Below are the code and all the weights of a small trained network. Each question names an input and a target symbol and asks about switching units off, where a switched-off unit gives its printed mean instead of its output.

import numpy as np


def w(rows, s, z=0):
    codes = np.array(rows[::2]) - 128.0
    scale = np.full(codes.shape[1], s)
    scale[-1] = z or s
    return codes * scale


def norm(h):
    return h / np.sqrt((h * h).mean(-1, keepdims=True) + 1e-5)


def softmax(a):
    e = np.exp(a - a.max(-1, keepdims=True))
    return e / e.sum(-1, keepdims=True)


def log_softmax(a):
    a = a - a.max(-1, keepdims=True)
    return a - np.log(np.exp(a).sum(-1, keepdims=True))


def net(x, mask):
    ids = ['ΔΘΛΞΠΣΦΨΩαβζημτ'.index(c) for c in x.split()]
    T = len(ids)
    res = E[ids] + P[:T]
    u = 0
    for l in range(2):
        r = norm(res)
        for j in range(3):
            rows = slice(3 * j, 3 * j + 3)
            q, k, v = (r @ M[l][rows].T for M in (Q, K, V))
            z = softmax(np.where(np.tri(T) > 0, q @ k.T / 3**0.5, -1e9)) @ v
            o = O[l][rows]
            res = res + np.where(mask[u + j], z, o[:, -1]) @ o[:, :-1]
        u += 3
    return log_softmax(norm(res)[-1] @ U[:, :-1].T + U[:, -1])


Q, K, V, O = {}, {}, {}, {}
E = w([
[86,122,183],'Δ',
[96,76,112],'Θ',
[96,64,49],'Λ',
[206,104,103],'Ξ',
[195,141,177],'Π',
[5,169,206],'Σ',
[128,107,93],'Φ',
[106,103,121],'Ψ',
[224,90,10],'Ω',
[198,131,145],'α',
[148,117,100],'β',
[184,160,190],'ζ',
[106,97,111],'η',
[81,152,182],'μ',
[97,55,207],'τ',
],0.022)
P = w([
[76,253,204],'0',
[122,125,129],'1',
[185,121,171],'2',
[129,116,131],'3',
[135,89,93],'4',
[136,90,97],'5',
[180,55,81],'6',
[113,130,138],'7',
[112,78,99],'8',
[106,110,116],'9',
[118,97,109],'10',
[92,140,154],'11',
[124,107,129],'12',
[91,128,147],'13',
],0.0052)
Q[0] = w([
[172,53,162],'L0H0',
[162,107,108],'L0H0',
[165,133,54],'L0H0',
[147,134,248],'L0H1',
[89,121,47],'L0H1',
[80,52,147],'L0H1',
[127,177,135],'L0H2',
[53,176,201],'L0H2',
[62,95,106],'L0H2',
],0.012)
K[0] = w([
[137,215,125],'L0H0',
[112,207,101],'L0H0',
[83,125,51],'L0H0',
[84,233,247],'L0H1',
[146,187,20],'L0H1',
[69,111,131],'L0H1',
[146,166,87],'L0H2',
[110,50,187],'L0H2',
[125,167,202],'L0H2',
],0.011)
V[0] = w([
[195,110,184],'L0H0',
[162,192,135],'L0H0',
[118,153,249],'L0H0',
[159,107,125],'L0H1',
[87,156,209],'L0H1',
[127,100,103],'L0H1',
[100,174,137],'L0H2',
[168,163,124],'L0H2',
[130,138,125],'L0H2',
],0.014)
O[0] = w([
[197,3,42,199],'L0H0',
[44,148,165,67],'L0H0',
[114,154,81,38],'L0H0',
[144,70,240,174],'L0H1',
[28,88,70,1],'L0H1',
[187,137,161,215],'L0H1',
[23,221,82,34],'L0H2',
[117,144,218,104],'L0H2',
[169,151,137,114],'L0H2',
],0.0061,0.0024)
Q[1] = w([
[125,116,146],'L1H0',
[144,102,135],'L1H0',
[165,146,136],'L1H0',
[150,88,70],'L1H1',
[167,123,83],'L1H1',
[163,112,126],'L1H1',
[184,138,135],'L1H2',
[110,134,140],'L1H2',
[104,253,109],'L1H2',
],0.015)
K[1] = w([
[78,112,155],'L1H0',
[132,85,244],'L1H0',
[102,174,123],'L1H0',
[118,175,197],'L1H1',
[79,148,193],'L1H1',
[137,223,119],'L1H1',
[152,117,87],'L1H2',
[156,125,127],'L1H2',
[120,9,167],'L1H2',
],0.014)
V[1] = w([
[1,52,185],'L1H0',
[225,90,111],'L1H0',
[120,106,167],'L1H0',
[5,162,141],'L1H1',
[84,221,107],'L1H1',
[118,117,209],'L1H1',
[56,214,17],'L1H2',
[132,61,69],'L1H2',
[48,99,139],'L1H2',
],0.0092)
O[1] = w([
[109,86,129,102],'L1H0',
[102,219,100,253],'L1H0',
[136,63,171,159],'L1H0',
[93,129,133,99],'L1H1',
[179,167,193,92],'L1H1',
[2,89,153,177],'L1H1',
[184,190,174,110],'L1H2',
[132,45,90,107],'L1H2',
[123,79,202,106],'L1H2',
],0.0073,0.004)
U = w([
[142,139,144,82],'Δ',
[150,142,130,47],'Θ',
[179,227,1,150],'Λ',
[126,81,106,88],'Ξ',
[75,5,172,202],'Π',
[139,156,154,66],'Σ',
[117,151,221,66],'Φ',
[127,174,132,99],'Ψ',
[133,100,124,103],'Ω',
[84,159,90,253],'α',
[115,60,255,60],'β',
[124,147,210,92],'ζ',
[114,195,150,189],'η',
[147,142,177,251],'μ',
[146,89,91,85],'τ',
],0.01,0.004)

Each question gives the input, a string of symbols that net reads in full, and the target symbol t.
The units are the heads (3 rows each of Q, K, V and O). Each row of codes is followed by its name. A weight is (code - 128) times the scale printed after its matrix; where a second scale follows, it is the last column's (O and U).
mask holds one flag per head, layer by layer. A switched-off head (its flag False) gives its mean, the last column of its rows in O, instead of its output. The means were averaged over made-up inputs and are rounded, as every weight is.
A unit's drop is (log p(t) with every unit on - log p(t) with that unit switched off) / (log p(t) with every unit on - log p(t) with every unit switched off).
The circuit of an input: a set's keep is (log p(t) with only the set's units on - log p(t) with every unit switched off) / (log p(t) with every unit on - log p(t) with every unit switched off). Starting from all 6 units, units are removed one at a time, each time the one whose removal leaves the highest keep (on an exact tie, the one counted first), for as long as the keep stays at least 0.8.
circuit, biggest first: the units of the circuit, biggest drop first
most important unit: the unit with the biggest drop
heads that matter: for each layer, one digit per head in row order, 1 if its drop is at least 0.15 and else 0, layers parted by /
drop of u: that unit's drop, to one decimal
input Λ Θ Ω Φ Ω ζ Π μ Π Σ Λ Λ Φ ζ, target Λ: heads that matter	111 / 000
input Λ ζ Π ζ Π τ Λ, target Λ: heads that matter	111 / 101
input Λ ζ τ τ Θ η Ω Λ Φ η Ξ Ψ, target Λ: circuit, biggest first	(L0H0, L0H1, L0H2, L1H2)
input Π β Φ, target Π: circuit, biggest first	(L0H2, L1H1)
input Λ Δ Σ Ω Ω ζ, target Λ: heads that matter	111 / 001
input η τ Δ, target Π: heads that matter	010 / 101
input Λ μ Π Λ Ξ α μ α Ω τ β α, target Λ: circuit, biggest first	(L0H1, L1H0)
input Π η Π Π Ω Ξ Λ Ξ τ Ξ Π, target Π: circuit, biggest first	(L0H1, L0H2, L1H1, L0H0)
input Π Π τ Θ α Ω Θ Δ β τ Φ Π β ζ, target Π: circuit, biggest first	(L0H1, L0H2, L1H1)
input β Λ μ τ μ, target Π: circuit, biggest first	(L1H0, L0H0)
input Π τ Ξ Π Π, target Π: heads that matter	011 / 000
input Λ Ξ Λ Π Λ Θ Ψ, target Λ: most important unit	L0H1
input Π τ ζ Ξ Φ, target Π: heads that matter	011 / 011
input Π η Λ η Π Π ζ τ α, target Π: heads that matter	011 / 010
input Λ Φ Π Π, target Λ: most important unit	L0H2
input Π τ Φ ζ Ξ β τ Ψ μ τ Π α, target Π: drop of L0H1	0.5
input Λ β ζ Λ Π β Λ Θ Λ, target Λ: drop of L1H1	-0.1
input Λ Ξ Λ Φ Ξ Θ Λ Φ η Π Λ Λ β η, target Λ: drop of L0H2	0.4
input Λ Ψ τ Λ Π Λ α Ξ Σ Ω Ψ Δ η, target Λ: drop of L0H2	0.8
